Each row has a class, written as a number after it.
[-16 -24 -30  12  19  -5  15  -5 -12  78 -20  39   4  26 -16   6  40  -6
 -23 -35 -10  19 -16 -21  13   3  39 -40  44  16 -19 -16 -37  -4]
1
[ 26  15 -20   7  28 -24  -1   6 -13 -44  41 -25   0  57 -60  41 -60  12
  21 -19  13  58   8 -13 -11  31  45  17  -8   6  48  33  18  -7]
11
[ 21 -15 -10  -6 -30 -10  28   3   4  17  -6   3 -10  -2 -17 -39   3  33
  25 -22  12  29  21  10  -9 -13  -3   9 -23 -32 -26  16 -18  -6]
4
[-19 -25  13  14   7  28  34  11 -18 -12 -56  -9   2 -29   5   2  15 -29
  -8 -10  -2 -13  -8  43  28 -10 -45  -1 -12 -23  -8 -34 -13 -10]
9
[ -6   6 -18 -10  -1  -2  -2 -25  -2  13 -26 -27  21  10  55 -56 -18  38
  16 -89  38  27  12 -38  24 -20 -44   8 -18  -8 -10 -15 -26   0]
0
[  1 -22   9  23 -18  43  68 -16   0 -34 -47 -18  35  52   6 -40  12  -1
 -30  33  14  38  13 -16  25 -28 -47   3  -8  10  31 -49   7  16]
2
[-24  13  15  18 -17 -18 -13  17  23   7   6   6 -12 -39   9  -6  39  21
 -40  32 -35   1 -13  32  12 -32  -9  -3 -18 -28  -4  -8   7  -8]
1
[ 26   7 -20 -30 -18 -18  -6  15  -4   8  87 -18 -24  51  39  -7  11 -51
  40 -36   5  11 -27   0 -14   8   6 -45 -40 -10  10 -12 -34  12]
7
[ 53  -1 -30  47  19  10  -6   7 -13  -8  57  58   1   6 -20  -3  -2 -27
  40  39 -14  69 -47 -14  31 -32  57 -32  20  17 -19  -6  11 -35]
6
[ 17  12   3  28   3  11 -20   3   1 -37  11  15  35  38 -33  -4 -18 -13
 -14  78 -29   1   1  22 -12  18   9  -6  15  17  23   6  15  24]
12
[ 14  -1  -5  19 -14 -18 -54  31   4  -8  35  -4  36 -28  29  -9  17   0
  33  38   0  -3  40  39   4 -41 -30  -9  26 -27 -20 -22 -32 -32]
3
[  6 -22 -20  12  -3   2  24  24  13  28  -5   3 -14 -22 -49 -13  19   7
  11  -7  -4  36   1  20 -12   1   5   3  33  -7 -23  46  -2   4]
11
[ 28  18 -16 -12  17  14   9  26 -12 -18  21 -20 -25   9  -2  44 -26 -44
  85  -5  26  31 -16   0  22  45  48   6  27  51  -7  10  24 -20]
7
[ 23 -12  -1   5   6  -9 -34 -14 -29  13   9  -6  -3  14  25 -31  21  19
 -11  12  -6  11  -4 -17   4 -23  13  -5  23  23  -3  15 -14 -29]
5
[ 17   0  27  -2   5   3  -2  -1  29   9  14  17 -19  33 -24  32  61 -13
 -18   1 -16  30 -33  -4  -3  -4  24  -7  -9  -1  35 -36 -11   0]
1
[  2  45  10  31  16  -8 -23   8  26  22  16  32  33  49   0 -31  28  25
 -36  -6 -36   1 -31 -18  21 -15 -27  -5   6  -9  31  -5  18  20]
8
[ -9  -4  -5  19  -3 -24 -16  -5  29  42  -3   0 -11   5   9  -6  39 -11
 -53 -57 -14   0 -18  32 -28  -2  38  12  13 -51 -20   3 -38  31]
10
[-11 -14 -13  -6 -34 -15 -12   2   0 -12  52  11   4  29  -4   3   6  11
  -6  26 -34  33 -26 -12 -15   0 -15 -20 -17 -25  14   3 -16  48]
2
[ -19  -23    9   41    5   14   18  -17  -45   -7    7  -26   -6  -12
   60  -95   35   30    8   11    7   11    8 -114   30  -66  -67    2
   42    1   20   -5   11  -26]
4
[-10  -1 -10 -14  13  11  12  27  -6   6 -11   2  15   5 -26 -26   2 -42
 -27  -3  30 -29   7  67  -9  34 -21   0  10  -7 -23   0  13 -26]
7
[ 23  19 -22  12  -5 -15 -25   4 -12 -25  36  -6 -11  36  14 -13 -17  27
 -27  20 -13  30  -5 -14 -37 -15 -41  -3 -45 -18  29  -2 -16   9]
5
[ -2   8  -8   6 -23  14   1  20 -14   9 -13 -13  -2  -1  -4 -12 -30  29
  21   7  20 -26  26  12 -25   0 -43  15  43 -18   4  19  20  -2]
5
[  0  -5  13  44  59   3 -19  26  -9 -39  21  -2  40  20 -10 -33 -36 -25
   6 -26 -17  28 -11 -15  10 -17 -44 -13 -39 -24 -26  60 -18  57]
11
[ 24  18 -15 -20 -26 -41   2   6   6  30  56 -16 -15  35  17 -14 -27  30
  43 -54   9   2   9   4  11 -20   4 -23 -18 -20  24  -1   6   5]
3
[  0  -1 -23 -37 -15 -16  11   6  -3   8   9  12 -24  62  15  -8  -2  43
   3 -38  31  52  27 -36 -34   9  -5  -3  -9   5  13 -23  -6  14]
3
[  1 -43  12   6 -40  30  12 -23 -12 -37 -20 -14   0 -23   6 -64 -32 -17
  24  14  20  -1 -27  11  27  19  23  23  45  20 -16 -53   8  16]
1
[  8  -4  -8 -27 -17 -14  48  37  28  -6  31 -18   3 -21 -29 -45  -6 -31
   9   8  22 -13  10  42  10  55  27   6 -31  31  -7 -37  -3 -18]
7
[-20   0 -29   5  -2  30 -11  43 -26  19 -38  15  13  16  15  22  17  37
 -12  20  12  27   7  33  16 -22 -15  16  38  42 -36 -26   3 -33]
8
[ 33  13 -16  -5  10 -32   4  -9  33   4 -33  31   1  -9 -11 -13  -1 -22
 -27 -22   0  20  -7   8  18  22 -14 -25 -61  -4   2 -20 -13  27]
11
[ 28  -7  -7  -2  -5 -16  -1   6 -19  16 -13 -21 -21   0  35 -16   7  12
  35 -11  -5  -7  14  -4 -12 -10 -15  12  -6  -1  -6  23 -14 -10]
4
[ 14  31  26  12  26  20  -9   9  -5  43 -28 -26 -19  21 -13 -21  -5  38
 -22 -52  34  -2  21 -16   9 -50  38 -35  21 -16  72  19   6 -31]
2
[-11 -13   5 -20 -35 -10 -28  11 -30  -9  52  -3  -4  50  68  16  14  -7
  35  -2   9  -1   3  -9 -14  -2  15 -12  24   4  -4 -34 -20   6]
5
[ 30  38 -20   3 -31 -13 -34 -10   9  31  -8 -16 -41  -9   7  13 -24  15
  28 -42  27  15 -13  -1  -2  19  49   2  31 -34  18  17   0  12]
6
[ -9  20  -1 -27 -13 -20  -2  -7   3  40  -2  10 -13  15  28 -49  66 -19
 -29 -11   4  10 -11 -23   2   2 -25 -46  13 -24  22  18  -7   0]
2
[ 12   9  12 -10  -2  19 -39  34  29   0   2  33   1 -36   0 -35  21 -28
  25  12  39  -8 -26  50  -3  43  14  28  76  27 -41 -12  23   4]
4
[-17  -7  13 -18  -6  23 -19  -1   8 -13 -44   5 -12 -20  42  27 -25 -20
  12 -33  20 -27  -4  25   1  20  11   9   0   4 -37 -15  17  28]
7
[ 18   6  14  27  45  39  11  22 -14  -1  11  31  25  26 -21  13  18 -28
  24  32 -20  11 -23  37  38 -17  54 -22  25  54  -2 -36  -8 -52]
10
[ 18 -13 -22  -2 -19 -12 -21  -7   7   8  13  -3  -9 -17  29  15   1 -21
  -3 -24  31 -10   6   8 -27   0 -15   9  -3 -27 -25 -22 -32   2]
5
[ 41   5  10  22  10  39   1 -10   7  -1 -68  51   2 -12 -27 -38  -4 -22
   4  46 -41   5 -13  -9   5 -17  37 -32  -5  17 -11  17   3   5]
10
[-20  17 -21  -2  -6 -13 -36  46  -5  13  36  12  -7 -31  27  32   4 -17
  10  37  -5 -21   0  23  15  -3  15 -37  17  18 -16 -12  17 -17]
7
[-33  21   4 -15  14 -19 -42  44   2  34   3  27 -14   0  18  56  58 -14
 -17 -51 -41  10 -68  47  41  22  14 -23  14  -7  22 -53 -18   2]
9
[ 23 -21 -24   8   4  21 -18  -9   6 -35 -35  10   1 -28  29 -10 -33 -22
  26   4  10  17 -20   4 -22   9 -39  26   8  16 -35  -4   9  29]
0
[ 21  20  25 -11  -4  -3 -30  18 -15   0  -8 -19   0   9   5 -16  15 -10
  45  31  -2  -9   9 -11  19  13   7   0  20  12  11  21   2 -22]
1
[  8   1  12  -2  16 -13 -28  53   0  15  -1  21  19  34  -8  -3 -30   5
  -9 -29  11 -20   1  52  -4   8  31  -4   7   1 -13   5  17  23]
6
[ 27  -2 -18  -9   6  12  -7  26   3  35 -35  18 -27 -65 -52 -34  -8 -28
  -6 -20  13 -30 -30  50  -2  33   6  24  -3 -13 -25  -6 -11 -43]
1
[-13   8   3 -12  -9  49 -52  -1   5   5 -12   4 -24 -14   8  55   4  -9
  14 -25  38  16 -21 -25   6 -26 -24 -22  14 -15  -6  13   2  31]
11
[ 14  16  16 -14  58  21 -68  34   9 -15 -20  10 -31 -22 -27  19 -11 -12
 -17 -22  24   6 -23 -16 -38  13  14  11  -7  12  19  30  16   1]
0
[ 14 -18 -13 -20 -10 -19  -7  -6   5   4  23   1   6  12 -52  34  -1  39
  -4  13  -6   9  34 -34 -21  11   0  26 -60 -20 -11  26 -12 -15]
7
[ 48  -6  -9  14   1 -20   0  19  -4  19 -81   9 -28 -67 -30 -23  -8  -2
   0   7  19  10  26   8  44  -6  49  -9  31  19  13 -26  22 -40]
12
[-11 -15   6 -46  -9  10 -26 -12 -11 -33 -53  25 -10 -47  76 -52  -3 -27
 -24 -12 -52 -40 -60   7  13  17 -42  13 -73  21 -25 -21   2  14]
9
[ 21  -1  -5  -5 -13 -19 -30  10  19  61 -92  37 -20 -51  -3 -19  51 -24
 -45 -10  35 -11   1  85  27  20  19   2  66  -8 -43 -20  18  -8]
12
[-21  38  -8 -12  14  22   8  36 -23  40   5  26  -8  81  14   6 -31  24
  18 -74  -9 -31   9  39 -73   6  33 -12  49 -16  24  40  15 -27]
5
[ -1   4 -16  -2 -14  -5 -11 -12  28  -9 -27   5 -24 -55  26  35  24 -20
   9  -9 -23  42 -22   1   3 -11 -33 -21  -1 -10  -9   0 -12  32]
12
[-14 -19 -22  -9  -6  26  16  -6  12  -2  -8  43  17  -3   4  20  22  -6
  -7  -7  -8  24 -26  11   2  -7 -12 -15   8  30 -13 -66 -21 -14]
8
[ 12  12  11   1  28 -19 -28   9   8  21 -14  -4 -18  -8   6   8   5  21
   9 -53 -29   7  -3   7  -5 -28 -19 -21 -12 -28  20  28 -14   9]
3
[ 41   9 -16  47 -11   8  -6   3   0  -4  -6 -22  15   3 -73  -7 -30   5
 -19  64 -25  14 -18  36  34 -20  43  11  12   1  11  28  26  -4]
10
[ -1 -19 -16  29  -6   6 -50 -21 -17 -26  -1   1   4  -6  -8 -21 -27  19
 -51  33 -12  25 -16  -1 -28 -19   3 -12   0 -24  -6  24 -17  32]
6
[-27 -31  17  -2 -12   0  47   8   8   5 -31  11  21  29 -27 -21  18  -4
 -43 -25 -45 -19   1 -23   0   3 -17   3 -37 -23  26 -19  -3  36]
12
[-23  17  16 -16  33 -21  -8  31  -2  14 -24   9   3   5   7  -8  12  27
 -51 -45  15 -10  26   3  -6  -7   2  12 -13  -1   2   9  15 -40]
5
[ 23  -5 -15  -4  32 -36 -38  -4 -19  17 -32   8 -61 -35  32  26 -19 -16
   6 -48  11  -3  -6  26 -43  15  11  -6   1 -20 -26  23 -18   2]
1
[ 48  42 -10 -23  51   9 -58  19  36  23  -2  36 -17  17 -46  54  25 -40
 -25 -22  31  19 -39 -12 -18  44  32 -18   0  43  33 -19 -18  -2]
8
[  1   5 -19 -13   3  24  26 -19 -10  46 -43  14 -36  14  16 -16  27   0
 -11 -51 -22  25 -56 -32  44   8  -9 -36 -31  22  16 -41 -21   8]
7
[ 15 -28  14  -8  -2 -36   6   1   1  -4 -29 -28 -14 -15  -5   1 -14 -15
   1 -50  10   3   8 -42  11  13  25  20 -42 -28  -9  28  -5  33]
6
[-23  -3 -10   8   0  -8  62 -31  21  -8  12  -7  44 -26 -37 -32  20 -17
 -31  37 -13   3  14  26  34  -2 -35 -34 -35  -6 -15  10   1 -32]
7
[ -2  22  15  14  19  55 -40   2 -21  -2 -38  34  12  74  -7  86  -6  20
  13  17 -41  -2 -33  31  -6  14   0   5  22   5  24   0   9  24]
9
[-21 -11  18 -20 -22  32  -5  29  12  -1 -23   6 -31 -13 -38   8 -29  47
 -28  -2  32  -3  -4  30  -7  -8  56  13 -16  13   8 -25  38   5]
0
[ 14 -14   5 -20 -18  19 -56 -18  15  42  30  26  -2  -6 -17  30  -4  39
  19  -3   5 -33  -6 -18 -26  -6  13   7  -4  -1 -19  -1 -30   7]
1
[ 24  10   0  -7 -24 -28   1  -1   7  29 -16  13 -45  -8   2 -31  16  37
  -5 -22  19  19  28 -38 -15 -14  29 -24 -26 -26  19 -15 -22  -9]
8
[-18  15  -9 -14  -9   4  -3  10 -21   4   3  18  -2   7   1 -33 -13 -21
 -23  15  35 -46   3  23 -25  33 -19  -9  25 -18   2   2  27 -14]
6
[-11   1  15  22  -2  33 -52 -34 -28 -16 -10  -9 -17 -16  11  20 -20  23
  14  37  40  -1   9  18  10  -2   5  -1  44  -9 -20  -5  -7   7]
3
[ 20 -23  -6  -8 -19  12 -25 -14  -6   6  59   7  14  46 -12  68  -3 -14
  69 -31   4  45 -33 -21  24  -3  79  -8  36   2   4 -10 -23   5]
2
[  9  20 -28  10   3 -25  -8   9  21  15 -23  11 -19 -21 -13  45 -15  23
   2 -10 -34  36 -20  -7   7   6  24 -12  -6  18   2  18   6  28]
8
[-14 -28   6   1   7 -31  -9  28 -31  -9  55 -17   8  -6  36 -16   5 -11
  27  -4 -48 -21   0   0  10 -37   7 -22 -13   2  -1  34  -3 -22]
11
[  7  15  -6  22  -7  11 -12  -6  -5   1  -6   1 -34   6  10  27   3  -6
   1  21 -10  13 -42  13  16  15  74  16  28  25   2   0  24   5]
4
[ 41 -19  -1 -20  -7   1  51 -19   6  38 -63  18 -27  15 -38   0 -14   1
   1 -23  39 -17  30   4  -9  11  23  -2 -19   4 -14  -3  11   6]
10
[  4 -35 -25  13   4 -25 -25 -11  -4 -11  27 -29  43 -25 -11  -1 -35  -3
  29 -14   9  13   8 -19  21  -3  12  -2  16   7 -16   5 -24   7]
0
[-12  30  -1 -20  20  23 -45  19  25 -16 -21  30  11 -44  26 -24 -24  28
  -8 -11  35 -11  15 -11 -15   1   4  26 -12  29 -16 -18  20 -35]
0
[-54  -3   2   0  28  32  25  37 -24   9  10  -7  38  23 -24   9 -19  38
  -7 -35  15 -36  21   6  -1 -28 -48  35 -10 -17  -1  14  30 -53]
0
[-18  -4   0 -41 -48  -7   3  17  35   4 -32  24 -11   4  18   7  51  -9
 -31   4   7  16  25   5 -42 -10   5 -10 -11 -18 -24   6   6  13]
8
[ -1  19   5  33  -5 -19 -40  11  21  10  39  -3  10  -9  13   1  37  44
   4  26 -45  13   1   5 -14 -30  14  26  43 -14  15  10  -2 -32]
1
[-33   2  -3  26  -3   7 -40 -48   3  20  -9  34  36  43  31   7 -10  66
 -37  -8  29   2  27  33  -5 -22   3   4  73 -12 -32 -14  15  17]
3
[ 22  13 -22 -13   0  28 -26  16  -1   7  -9  22 -26  -9 -34  10 -12  -7
 -38  44  -9 -27 -24  -4 -30  10  -6  -8 -47  17  20 -25 -14   1]
10
